Below are the code and all the weights of a small trained network. Each question names an input and a target symbol and asks about switching units off, where a switched-off unit gives its printed mean instead of its output.

import numpy as np


def w(rows, s, z=0):
    codes = np.array(rows[::2]) - 128.0
    scale = np.full(codes.shape[1], s)
    scale[-1] = z or s
    return codes * scale


def norm(h):
    return h / np.sqrt((h * h).mean(-1, keepdims=True) + 1e-5)


def f(y):
    return np.maximum(y, 0)


def softmax(a):
    e = np.exp(a - a.max(-1, keepdims=True))
    return e / e.sum(-1, keepdims=True)


def log_softmax(a):
    a = a - a.max(-1, keepdims=True)
    return a - np.log(np.exp(a).sum(-1, keepdims=True))


def net(x, mask):
    ids = ['βζλξτφ'.index(c) for c in x.split()]
    T = len(ids)
    res = E[ids] + P[:T]
    u = 0
    for l in range(3):
        q, k, v = (norm(res) @ M[l].T for M in (Q, K, V))
        z = softmax(np.where(np.tri(T) > 0, q @ k.T / 4**0.5, -1e9)) @ v
        res = res + np.where(mask[u], z, O[l][:, -1]) @ O[l][:, :-1]
        u += 1
        y = f(norm(res) @ A[l][:, :-1].T + A[l][:, -1])
        res = res + np.where(mask[u : u + 4], y, B[l][:, -1]) @ B[l][:, :-1]
        u += 4
    return log_softmax(norm(res)[-1] @ U[:, :-1].T + U[:, -1])


Q, K, V, O, A, B = {}, {}, {}, {}, {}, {}
E = w([
[98,63,173,115],'β',
[48,155,167,161],'ζ',
[67,156,112,202],'λ',
[176,83,254,190],'ξ',
[89,70,99,169],'τ',
[69,105,114,74],'φ',
],0.014)
P = w([
[10,172,179,171],'0',
[2,136,168,157],'1',
[17,112,158,153],'2',
[52,110,153,145],'3',
[72,110,144,137],'4',
[89,108,137,128],'5',
[108,110,133,117],'6',
[130,109,129,121],'7',
[148,123,127,108],'8',
[160,112,113,105],'9',
[170,115,100,104],'10',
[189,112,84,99],'11',
[199,107,74,102],'12',
[211,104,81,123],'13',
],0.0079)
Q[0] = w([
[182,151,209,175],'L0H1',
[175,137,111,151],'L0H1',
[61,76,145,158],'L0H1',
[9,5,98,209],'L0H1',
],0.013)
K[0] = w([
[123,105,175,163],'L0H1',
[117,166,160,135],'L0H1',
[190,98,71,92],'L0H1',
[249,125,31,49],'L0H1',
],0.016)
V[0] = w([
[86,142,139,6],'L0H1',
[166,123,189,156],'L0H1',
[78,44,15,242],'L0H1',
[203,138,254,117],'L0H1',
],0.0095)
O[0] = w([
[13,141,91,138,255],'L0H1',
[172,161,160,147,62],'L0H1',
[158,8,64,199,176],'L0H1',
[164,255,198,118,29],'L0H1',
],0.0086,0.0091)
A[0] = w([
[193,122,99,157,34],'L0N1',
[249,156,88,39,89],'L0N2',
[171,219,64,138,4],'L0N3',
[237,144,157,107,36],'L0N4',
],0.016,0.0012)
B[0] = w([
[143,179,165,147,189],'L0N1',
[55,169,24,117,141],'L0N2',
[88,156,128,193,129],'L0N3',
[155,5,105,104,252],'L0N4',
],0.016,0.0011)
Q[1] = w([
[252,204,110,84],'L1H1',
[140,156,173,124],'L1H1',
[136,158,147,115],'L1H1',
[126,146,157,119],'L1H1',
],0.03)
K[1] = w([
[120,84,252,147],'L1H1',
[117,157,140,156],'L1H1',
[89,110,133,143],'L1H1',
[124,146,131,142],'L1H1',
],0.028)
V[1] = w([
[172,140,173,66],'L1H1',
[137,193,7,208],'L1H1',
[106,125,119,155],'L1H1',
[138,131,116,127],'L1H1',
],0.015)
O[1] = w([
[120,68,50,73,10],'L1H1',
[49,107,178,246,139],'L1H1',
[131,157,171,154,173],'L1H1',
[113,121,133,149,118],'L1H1',
],0.012,0.013)
A[1] = w([
[150,75,101,78,5],'L1N1',
[109,156,123,30,52],'L1N2',
[70,80,82,94,102],'L1N3',
[147,147,5,112,28],'L1N4',
],0.025,0.0014)
B[1] = w([
[142,134,66,183,139],'L1N1',
[150,106,188,141,142],'L1N2',
[77,141,110,127,247],'L1N3',
[117,252,153,77,131],'L1N4',
],0.026,0.013)
Q[2] = w([
[150,24,77,76],'L2H1',
[2,149,125,108],'L2H1',
[76,70,69,213],'L2H1',
[195,147,127,149],'L2H1',
],0.025)
K[2] = w([
[99,37,131,19],'L2H1',
[4,184,141,162],'L2H1',
[72,27,49,225],'L2H1',
[192,124,132,121],'L2H1',
],0.02)
V[2] = w([
[177,174,45,144],'L2H1',
[166,112,26,154],'L2H1',
[152,83,73,138],'L2H1',
[109,9,159,128],'L2H1',
],0.013)
O[2] = w([
[37,67,133,254,3],'L2H1',
[23,28,241,216,60],'L2H1',
[75,19,180,172,85],'L2H1',
[181,43,179,25,210],'L2H1',
],0.0072,0.0065)
A[2] = w([
[211,87,102,78,2],'L2N1',
[169,99,3,110,86],'L2N2',
[19,99,36,62,118],'L2N3',
[127,32,135,140,144],'L2N4',
],0.026,0.0039)
B[2] = w([
[116,75,222,53,135],'L2N1',
[152,226,52,151,130],'L2N2',
[2,114,79,104,252],'L2N3',
[163,133,79,132,147],'L2N4',
],0.03,0.033)
U = w([
[211,44,231,14,174],'β',
[241,17,55,182,163],'ζ',
[184,200,164,125,50],'λ',
[132,117,233,253,7],'ξ',
[218,235,95,61,43],'τ',
[34,85,74,50,191],'φ',
],0.0061,0.0021)

Each question gives the input, a string of symbols that net reads in full, and the target symbol t.
The units are the heads (4 rows each of Q, K, V and O) and the neurons (one row each of A and B). Each row of codes is followed by its name. A weight is (code - 128) times the scale printed after its matrix; where a second scale follows, it is the last column's (O, A, B and U).
mask holds one flag per unit, layer by layer, with each layer's heads first. A switched-off unit (its flag False) gives its mean, the last column of its rows in O or B, instead of its output. The means were averaged over made-up inputs and are rounded, as every weight is.
A unit's drop is (log p(t) with every unit on - log p(t) with that unit switched off) / (log p(t) with every unit on - log p(t) with every unit switched off).
The circuit of an input: a set's keep is (log p(t) with only the set's units on - log p(t) with every unit switched off) / (log p(t) with every unit on - log p(t) with every unit switched off). Starting from the 12 units with the biggest drops (on a tie, the unit counted first), units are removed one at a time, each time the one whose removal leaves the highest keep (on an exact tie, the one counted first), for as long as the keep stays at least 0.8.
circuit, biggest first: the units of the circuit, biggest drop first
unit that matters most: the unit with the biggest drop
top k neurons: the k neurons with the biggest drops, biggest first
k most important neurons of layer l: the k neurons of layer l with the biggest drops, biggest first
drop when u is switched off: that unit's drop, to one decimal
input φ λ ξ ξ β β φ β β ξ, target τ: top 3 neurons -> [L2N2, L1N1, L2N3]
input λ ξ τ ζ, target ζ: circuit, biggest first -> [L0H1, L2N3, L1N3]
input λ ξ φ φ λ ξ, target ζ: most important neuron of layer 2 -> [L2N3]
input ξ φ φ φ φ ξ φ φ λ ξ ζ β ζ, target τ: circuit, biggest first -> [L2N3, L0H1, L1N3]
input φ φ τ φ τ φ β ζ β λ φ λ β ζ, target ξ: circuit, biggest first -> [L2N3, L1N3, L1H1]
input ξ ξ φ τ τ τ ξ λ, target ζ: circuit, biggest first -> [L0H1, L2N3, L2N4, L2H1]
input φ β β φ φ φ φ φ β β λ β, target ξ: circuit, biggest first -> [L2N3, L1N3, L1H1]
input φ β φ β φ φ φ φ λ φ λ β λ, target ξ: circuit, biggest first -> [L1H1, L2N3, L1N3]
input ξ ξ φ β λ ξ, target τ: top 4 neurons -> [L2N2, L1N1, L0N4, L2N3]
input β β ζ, target τ: circuit, biggest first -> [L2N3, L2H1, L1N3, L0H1]
input φ τ λ β, target ζ: circuit, biggest first -> [L0H1, L1N3, L2N3, L2N4]
input λ ξ β φ ζ τ β τ β β β, target β: circuit, biggest first -> [L0H1, L2N3, L1N3]
input β φ τ β φ β λ λ β, target ξ: circuit, biggest first -> [L2N3, L1H1, L1N3]
input φ τ φ φ τ β τ φ ζ τ β, target ζ: top 3 neurons -> [L2N3, L1N3, L2N4]
input φ ζ ξ, target β: unit that matters most -> L0H1
input β φ ζ β β, target τ: 2 most important neurons of layer 1 -> [L1N3, L1N2]
input φ φ ζ φ λ β β φ β β τ τ ζ, target ζ: top 2 neurons -> [L2N3, L2N4]
input φ β φ β φ ζ β φ β β β, target β: 3 most important neurons of layer 1 -> [L1N3, L1N1, L1N4]
input λ β ζ τ, target ζ: top 3 neurons -> [L2N3, L2N4, L1N3]
input λ φ ζ φ φ β λ ζ φ φ ξ, target β: unit that matters most -> L0N4
input ξ ξ φ β φ β φ β λ λ, target ξ: top 3 neurons -> [L2N3, L1N3, L0N4]
input φ β τ β φ λ λ β τ, target ζ: drop when L2N3 is switched off -> 0.5
